Below is a small trained network, with its code and all its weights. Each question gives an input and a target symbol and asks what happens when units are switched off, that is, made to give their printed mean instead of their output.

import numpy as np


def w(rows, s, z=0):
    codes = np.array(rows[::2]) - 128.0
    scale = np.full(codes.shape[1], s)
    scale[-1] = z or s
    return codes * scale


def f(y):
    return y / 2 * (1 + np.tanh(0.7978845608 * (y + 0.044715 * y**3)))


def softmax(a):
    e = np.exp(a - a.max(-1, keepdims=True))
    return e / e.sum(-1, keepdims=True)


def log_softmax(a):
    a = a - a.max(-1, keepdims=True)
    return a - np.log(np.exp(a).sum(-1, keepdims=True))


def net(x, mask):
    ids = ['ΘΩαβδεζημπτ'.index(c) for c in x.split()]
    T = len(ids)
    res = E[ids] + P[:T]
    r = res
    for j in range(3):
        rows = slice(2 * j, 2 * j + 2)
        q, k, v = (r @ M[0][rows].T for M in (Q, K, V))
        z = softmax(np.where(np.tri(T) > 0, q @ k.T / 2**0.5, -1e9)) @ v
        o = O[0][rows]
        res = res + np.where(mask[j], z, o[:, -1]) @ o[:, :-1]
    y = f(res @ A[0][:, :-1].T + A[0][:, -1])
    res = res + np.where(mask[3:11], y, B[0][:, -1]) @ B[0][:, :-1]
    return log_softmax(res[-1] @ U[:, :-1].T + U[:, -1])


Q, K, V, O, A, B = {}, {}, {}, {}, {}, {}
E = w([
[87,95,3,73,129,168,173,156,171,165,199,97],'Θ',
[176,60,154,170,145,125,95,164,82,161,93,175],'Ω',
[86,135,83,144,87,205,191,168,153,202,100,107],'α',
[96,148,81,39,113,181,105,156,143,135,241,70],'β',
[117,140,93,60,59,179,74,178,164,211,122,45],'δ',
[147,66,108,142,204,139,82,160,98,93,112,186],'ε',
[156,24,172,126,164,184,148,80,81,87,156,202],'ζ',
[32,93,115,70,82,222,166,161,129,186,142,77],'η',
[171,163,75,104,66,190,162,155,126,188,234,108],'μ',
[204,71,90,93,133,147,106,65,100,106,83,181],'π',
[107,138,139,100,80,179,116,186,146,210,191,72],'τ',
],0.013)
P = w([
[31,173,93,229,78,169,16,110,153,143,149,132],'0',
[84,135,96,70,104,107,170,194,139,138,149,111],'1',
[82,122,66,154,188,188,137,71,119,250,148,79],'2',
[123,122,69,74,208,207,177,150,102,216,140,43],'3',
[43,147,115,161,48,46,119,128,183,116,142,182],'4',
[178,89,107,75,141,183,198,207,145,123,127,17],'5',
[157,118,154,64,96,117,191,194,186,55,112,80],'6',
[24,155,94,35,76,57,222,185,160,179,148,200],'7',
[143,133,112,201,217,162,118,28,92,154,135,4],'8',
[83,164,138,142,103,65,144,94,152,147,136,144],'9',
[48,172,102,110,118,60,156,102,156,180,154,178],'10',
[157,128,89,85,113,172,146,170,165,132,140,53],'11',
],0.011)
Q[0] = w([
[89,155,134,137,152,64,125,79,99,157,126,194],'H0',
[180,118,174,202,148,77,102,94,110,41,88,148],'H0',
[117,171,103,107,106,153,150,128,140,125,155,95],'H1',
[59,185,79,109,66,173,159,155,179,158,183,3],'H1',
[186,92,137,156,123,159,128,160,149,71,111,68],'H2',
[95,124,86,61,104,193,176,192,142,188,156,86],'H2',
],0.074)
K[0] = w([
[122,112,155,74,46,49,180,196,160,77,121,198],'H0',
[223,115,154,41,204,128,220,193,98,136,85,51],'H0',
[95,180,129,143,157,140,120,172,175,126,150,144],'H1',
[46,153,110,156,104,210,29,254,149,107,164,61],'H1',
[193,92,112,149,244,216,125,103,79,169,116,21],'H2',
[36,164,86,240,108,137,17,5,128,162,162,164],'H2',
],0.048)
V[0] = w([
[44,100,171,178,208,124,151,193,151,117,99,111],'H0',
[138,122,253,138,136,110,105,167,100,184,221,124],'H0',
[139,37,138,93,158,66,87,117,147,153,145,118],'H1',
[96,126,184,81,164,120,57,130,163,138,126,102],'H1',
[198,171,94,172,190,120,136,148,153,116,172,209],'H2',
[84,75,119,125,133,173,160,98,117,58,232,140],'H2',
],0.033)
O[0] = w([
[110,32,164,65,124,114,52,148,138,198,129,112,130],'H0',
[179,168,125,63,194,77,179,118,82,233,94,150,113],'H0',
[96,112,106,115,108,210,67,66,166,125,151,200,123],'H1',
[89,192,77,108,108,117,93,43,133,94,88,130,164],'H1',
[185,100,130,166,122,82,114,44,162,112,136,149,74],'H2',
[142,156,173,138,203,171,122,137,254,152,115,181,250],'H2',
],0.0092,0.016)
A[0] = w([
[231,27,117,180,148,115,65,113,37,51,79,252,156],'N0',
[154,80,147,89,169,114,71,145,65,148,87,191,81],'N1',
[158,76,134,171,127,145,78,114,99,52,90,187,81],'N2',
[219,34,146,185,181,104,68,103,99,69,78,234,2],'N3',
[139,95,94,117,76,91,116,99,44,135,146,115,115],'N4',
[169,73,159,114,191,95,91,102,135,133,81,188,193],'N5',
[110,133,120,112,73,83,153,103,106,148,134,62,75],'N6',
[148,160,97,135,122,91,169,115,92,138,111,106,33],'N7',
],0.016,0.0078)
B[0] = w([
[43,144,59,195,249,193,30,126,92,105,117,188,191],'N0',
[87,122,134,169,102,107,176,39,175,84,155,120,227],'N1',
[199,70,129,115,132,77,194,145,80,195,116,127,190],'N2',
[79,187,180,52,114,36,162,113,229,183,86,30,195],'N3',
[205,127,175,65,53,142,173,240,183,100,16,90,205],'N4',
[177,125,154,145,92,149,107,173,10,62,144,147,250],'N5',
[91,85,93,216,250,145,152,51,123,153,143,207,183],'N6',
[100,110,223,95,72,111,40,113,131,82,133,111,167],'N7',
],0.011,0.024)
U = w([
[185,57,155,117,141,67,167,104,176,149,126,115,142],'Θ',
[72,150,127,171,148,118,120,121,102,1,92,92,44],'Ω',
[155,40,82,115,73,78,39,127,92,125,223,90,254],'α',
[181,130,167,141,188,137,116,156,84,110,179,184,119],'β',
[89,157,111,101,97,83,159,199,58,142,155,45,143],'δ',
[101,122,163,113,193,45,77,80,98,131,163,117,129],'ε',
[148,176,205,154,132,46,158,144,108,66,179,53,72],'ζ',
[82,87,151,177,136,145,112,109,231,80,228,100,75],'η',
[142,254,102,153,189,83,181,98,183,103,135,96,92],'μ',
[136,100,111,213,201,55,170,161,97,123,169,97,119],'π',
[123,156,76,162,75,81,213,82,93,77,224,70,229],'τ',
],0.0029,0.0089)

Each question gives the input, a string of symbols that net reads in full, and the target symbol t.
The units are the heads (2 rows each of Q, K, V and O) and the neurons (one row each of A and B). Each row of codes is followed by its name. A weight is (code - 128) times the scale printed after its matrix; where a second scale follows, it is the last column's (O, A, B and U).
mask holds one flag per unit, heads first, then neurons. A switched-off unit (its flag False) gives its mean, the last column of its rows in O or B, instead of its output. The means were averaged over made-up inputs and are rounded, as every weight is.
A unit's drop is (log p(t) with every unit on - log p(t) with that unit switched off) / (log p(t) with every unit on - log p(t) with every unit switched off).
The circuit of an input: a set's keep is (log p(t) with only the set's units on - log p(t) with every unit switched off) / (log p(t) with every unit on - log p(t) with every unit switched off). Starting from all 11 units, units are removed one at a time, each time the one whose removal leaves the highest keep (on an exact tie, the one counted first), for as long as the keep stays at least 0.8.
units of the circuit, in order: the units of the circuit, biggest drop first
k most important neurons: the k neurons with the biggest drops, biggest first
which heads matter: for each layer, one digit per head in row order, 1 if its drop is at least 0.15 and else 0, layers parted by /
input Θ τ ε, target Θ: which heads matter => 111
input δ Θ β β τ Ω τ ε, target τ: which heads matter => 110
input τ Ω η, target ε: units of the circuit, in order => [N7, H0, H1, N4]
input ε ε μ τ Ω δ β π, target Ω: units of the circuit, in order => [H2, N0, N4]
input ζ δ τ τ Ω ε τ Ω Ω, target ε: units of the circuit, in order => [N3, N0, H2, H0]
input Ω Ω α α π β, target Θ: units of the circuit, in order => [H2, N4, H0, N6]
input Θ π α ε α ζ δ, target η: most important neuron => [N5]
input Ω π μ Θ τ ζ π β β Ω, target π: units of the circuit, in order => [N2, H0, N0, H1]
input μ τ π μ ζ π τ π π α Θ, target ζ: which heads matter => 110
input Θ Ω τ δ η η τ ζ Ω Θ Θ π, target Ω: units of the circuit, in order => [N0, H2, N4]
input ε τ η δ η Ω α Ω, target η: 2 most important neurons => [N1, N5]
input ε δ η τ π δ Θ τ, target α: which heads matter => 101
input α η η Θ μ α μ, target π: units of the circuit, in order => [H1, N6, H2]
input Ω β μ ζ β τ Ω Ω ζ η δ, target Θ: units of the circuit, in order => [H2, N4, H0, N6]
input β ε δ δ δ ζ, target δ: units of the circuit, in order => [H2]
input β η τ Ω ε β β β β ζ, target β: which heads matter => 011
input Ω β Ω τ, target Θ: which heads matter => 101
input δ Ω Ω π β η τ ζ ζ Ω τ α, target Ω: 2 most important neurons => [N6, N7]
input Θ η Ω Θ, target η: which heads matter => 101
input μ ε ε τ Ω β, target ζ: which heads matter => 110
input τ τ β, target ε: which heads matter => 110
